Below are the code and all the weights of a small trained network. Each question names an input and a target symbol and asks about switching units off, where a switched-off unit gives its printed mean instead of its output.

import numpy as np


def w(rows, s, z=0):
    codes = np.array(rows[::2]) - 128.0
    scale = np.full(codes.shape[1], s)
    scale[-1] = z or s
    return codes * scale


def norm(h):
    return h / np.sqrt((h * h).mean(-1, keepdims=True) + 1e-5)


def f(y):
    return np.maximum(y, 0)


def softmax(a):
    e = np.exp(a - a.max(-1, keepdims=True))
    return e / e.sum(-1, keepdims=True)


def log_softmax(a):
    a = a - a.max(-1, keepdims=True)
    return a - np.log(np.exp(a).sum(-1, keepdims=True))


def net(x, mask):
    ids = ['βλμξσψ'.index(c) for c in x.split()]
    T = len(ids)
    res = E[ids] + P[:T]
    r = norm(res)
    for j in range(2):
        rows = slice(4 * j, 4 * j + 4)
        q, k, v = (r @ M[0][rows].T for M in (Q, K, V))
        z = softmax(np.where(np.tri(T) > 0, q @ k.T / 4**0.5, -1e9)) @ v
        o = O[0][rows]
        res = res + np.where(mask[j], z, o[:, -1]) @ o[:, :-1]
    y = f(norm(res) @ A[0][:, :-1].T + A[0][:, -1])
    res = res + np.where(mask[2:10], y, B[0][:, -1]) @ B[0][:, :-1]
    return log_softmax(norm(res)[-1] @ U[:, :-1].T + U[:, -1])


Q, K, V, O, A, B = {}, {}, {}, {}, {}, {}
E = w([
[167,102,177,109,144,85,135,119,114,69,177,68],'β',
[144,128,187,176,172,105,187,146,91,201,162,88],'λ',
[204,90,138,174,66,130,193,147,126,124,89,174],'μ',
[171,104,112,156,96,107,200,113,134,160,204,108],'ξ',
[154,104,133,81,159,124,244,102,176,92,127,69],'σ',
[147,140,117,183,111,251,156,21,126,84,106,56],'ψ',
],0.014)
P = w([
[58,160,181,48,69,173,62,161,161,94,115,117],'0',
[62,111,138,88,69,70,243,108,8,123,157,58],'1',
[108,174,134,147,106,66,148,88,136,148,115,122],'2',
[128,130,153,191,115,200,171,194,189,96,230,166],'3',
[130,88,98,78,93,75,185,106,36,161,125,80],'4',
[150,154,131,157,149,61,165,87,119,144,143,123],'5',
[139,83,138,183,162,182,154,193,184,71,196,156],'6',
[155,77,62,77,126,77,158,113,41,169,125,97],'7',
[181,142,95,180,170,65,174,112,111,122,131,124],'8',
[128,50,119,231,204,183,125,180,176,64,199,185],'9',
[166,41,28,98,132,91,132,89,86,192,108,106],'10',
[224,133,89,154,192,65,179,135,126,101,113,128],'11',
],0.012)
Q[0] = w([
[171,138,89,45,38,119,127,101,57,141,73,90],'head 1',
[128,147,116,93,119,86,96,120,6,195,81,99],'head 1',
[152,125,89,145,76,118,62,65,74,148,152,105],'head 1',
[68,85,83,107,125,185,127,131,71,150,136,121],'head 1',
[153,88,69,55,55,106,136,117,84,154,67,122],'head 2',
[122,194,115,56,135,97,60,108,86,196,54,138],'head 2',
[145,160,155,172,123,140,134,153,248,72,147,177],'head 2',
[133,103,168,186,181,201,179,142,196,110,155,166],'head 2',
],0.011)
K[0] = w([
[97,212,210,47,69,93,117,137,205,122,120,102],'head 1',
[61,152,232,97,67,124,115,182,147,166,137,129],'head 1',
[82,172,185,113,93,116,152,96,102,102,157,145],'head 1',
[115,132,151,148,52,176,94,120,135,92,102,200],'head 1',
[96,173,241,75,100,97,136,170,149,185,104,151],'head 2',
[44,228,205,131,11,175,128,145,160,114,135,126],'head 2',
[151,159,24,200,211,170,118,70,123,154,93,82],'head 2',
[160,54,42,162,196,177,162,125,112,129,95,137],'head 2',
],0.011)
V[0] = w([
[171,91,182,155,2,138,162,225,143,66,117,228],'head 1',
[214,116,173,163,99,183,33,84,48,107,144,174],'head 1',
[18,179,233,79,115,88,81,239,140,141,219,164],'head 1',
[186,95,93,167,56,132,134,79,91,196,241,69],'head 1',
[204,184,184,127,123,185,38,163,75,70,109,76],'head 2',
[98,84,54,65,169,89,107,60,227,100,169,67],'head 2',
[90,106,140,98,96,83,111,177,153,123,251,144],'head 2',
[206,82,92,199,106,87,173,116,114,184,114,164],'head 2',
],0.0075)
O[0] = w([
[168,101,235,131,140,75,128,52,189,76,161,42,159],'head 1',
[124,158,92,156,1,146,107,109,174,63,237,101,76],'head 1',
[162,50,89,145,143,103,66,79,155,95,64,138,153],'head 1',
[127,182,100,118,125,143,199,144,152,29,121,167,254],'head 1',
[236,169,107,222,133,145,158,181,120,109,163,226,120],'head 2',
[57,69,185,142,133,98,157,98,207,84,180,135,127],'head 2',
[47,96,91,123,62,156,92,200,141,165,169,154,159],'head 2',
[141,54,118,67,82,43,96,123,138,177,43,177,145],'head 2',
],0.0088,0.0064)
A[0] = w([
[74,90,128,50,5,150,102,167,154,177,149,140,107],'neuron 1',
[152,97,164,146,150,148,112,214,139,122,107,176,1],'neuron 2',
[132,131,178,113,91,139,52,193,159,86,167,172,50],'neuron 3',
[143,176,126,154,168,150,129,44,140,114,96,131,30],'neuron 4',
[154,122,66,109,88,113,178,140,99,114,125,169,118],'neuron 5',
[127,149,124,119,93,205,158,121,73,134,159,95,144],'neuron 6',
[88,199,60,114,131,100,106,143,108,149,86,117,114],'neuron 7',
[154,119,115,164,111,70,125,139,84,181,146,157,71],'neuron 8',
],0.014,0.0074)
B[0] = w([
[43,245,4,81,64,64,145,169,195,207,177,94,187],'neuron 1',
[44,109,216,127,197,105,164,40,114,215,168,96,141],'neuron 2',
[158,112,85,79,106,64,132,95,45,187,36,154,143],'neuron 3',
[129,223,190,88,77,79,179,118,157,95,130,128,163],'neuron 4',
[77,143,124,117,188,110,171,149,150,115,95,120,255],'neuron 5',
[71,103,21,74,140,135,163,116,136,159,136,176,206],'neuron 6',
[145,133,144,137,107,196,186,187,145,131,211,199,179],'neuron 7',
[92,151,101,110,107,106,127,99,148,29,79,105,174],'neuron 8',
],0.012,0.0083)
U = w([
[171,70,54,80,116,148,111,100,44,130,46,189,107],'β',
[77,75,155,109,171,162,143,57,39,244,123,146,62],'λ',
[205,203,191,157,105,84,151,125,127,132,127,109,79],'μ',
[75,130,76,94,85,119,80,152,129,202,143,101,155],'ξ',
[31,74,202,117,157,173,59,164,242,15,109,154,71],'σ',
[202,120,141,170,125,253,155,232,145,144,214,240,255],'ψ',
],0.0074,0.0038)

Each question gives the input, a string of symbols that net reads in full, and the target symbol t.
The units are the heads (4 rows each of Q, K, V and O) and the neurons (one row each of A and B). Each row of codes is followed by its name. A weight is (code - 128) times the scale printed after its matrix; where a second scale follows, it is the last column's (O, A, B and U).
mask holds one flag per unit, heads first, then neurons. A switched-off unit (its flag False) gives its mean, the last column of its rows in O or B, instead of its output. The means were averaged over made-up inputs and are rounded, as every weight is.
A unit's drop is (log p(t) with every unit on - log p(t) with that unit switched off) / (log p(t) with every unit on - log p(t) with every unit switched off).
The circuit of an input: a set's keep is (log p(t) with only the set's units on - log p(t) with every unit switched off) / (log p(t) with every unit on - log p(t) with every unit switched off). Starting from all 10 units, units are removed one at a time, each time the one whose removal leaves the highest keep (on an exact tie, the one counted first), for as long as the keep stays at least 0.8.
units of the circuit, in order: the units of the circuit, biggest drop first
unit that matters most: the unit with the biggest drop
heads that matter: for each layer, one digit per head in row order, 1 if its drop is at least 0.15 and else 0, layers parted by /
drop when u is switched off: that unit's drop, to one decimal
input σ λ λ μ λ β λ β λ λ, target λ: heads that matter => 00
input μ ξ σ β β β, target σ: heads that matter => 01
input μ λ β λ β, target μ: units of the circuit, in order => (head 1; head 2)
input ξ ξ ψ ψ β β λ β λ β, target λ: unit that matters most => neuron 2
input λ β λ μ, target μ: heads that matter => 10
input λ λ ξ μ λ ψ μ λ, target β: heads that matter => 10
input λ μ ξ λ μ β λ ξ μ β, target ξ: units of the circuit, in order => (head 2; neuron 1)
input μ λ μ λ μ β β λ σ, target λ: units of the circuit, in order => (head 2; head 1)
input ξ ξ μ μ, target ξ: heads that matter => 01
input μ λ ξ λ σ σ μ σ μ, target λ: heads that matter => 10
input ξ β λ λ μ ψ σ β ψ σ λ, target σ: heads that matter => 11
input β λ σ λ ξ, target ψ: heads that matter => 01
input ξ μ λ ψ σ λ ψ σ, target σ: heads that matter => 11
input ξ ξ ψ, target μ: heads that matter => 00
input ψ ψ λ μ μ β σ μ ψ, target ψ: units of the circuit, in order => (head 1)
input ψ σ β μ μ, target ξ: units of the circuit, in order => (neuron 1; head 1)
input σ λ λ μ ψ σ λ β ξ λ, target ξ: units of the circuit, in order => (head 2; neuron 1)
input σ μ σ μ μ, target λ: units of the circuit, in order => (head 1; head 2)
input λ β ψ ψ σ, target β: heads that matter => 10
input ξ λ λ ξ, target ξ: units of the circuit, in order => (head 2)
input ξ ξ ξ ξ β σ μ, target σ: heads that matter => 01
input β ψ β β σ σ β σ β β ψ, target ψ: heads that matter => 01
input σ ψ σ ξ ξ, target λ: heads that matter => 11
input μ λ μ β λ μ μ ψ ψ ψ λ β, target ψ: heads that matter => 10
input σ λ λ β ψ, target λ: drop when head 2 is switched off => 0.2
input ξ λ ψ β β ξ ψ λ ξ λ ψ, target σ: drop when head 2 is switched off => 0.4
input μ ξ ξ λ σ, target μ: drop when neuron 5 is switched off => 0.0
input β ψ μ, target β: units of the circuit, in order => (head 2)
input ψ λ λ σ μ β ξ, target ξ: drop when neuron 1 is switched off => 0.4
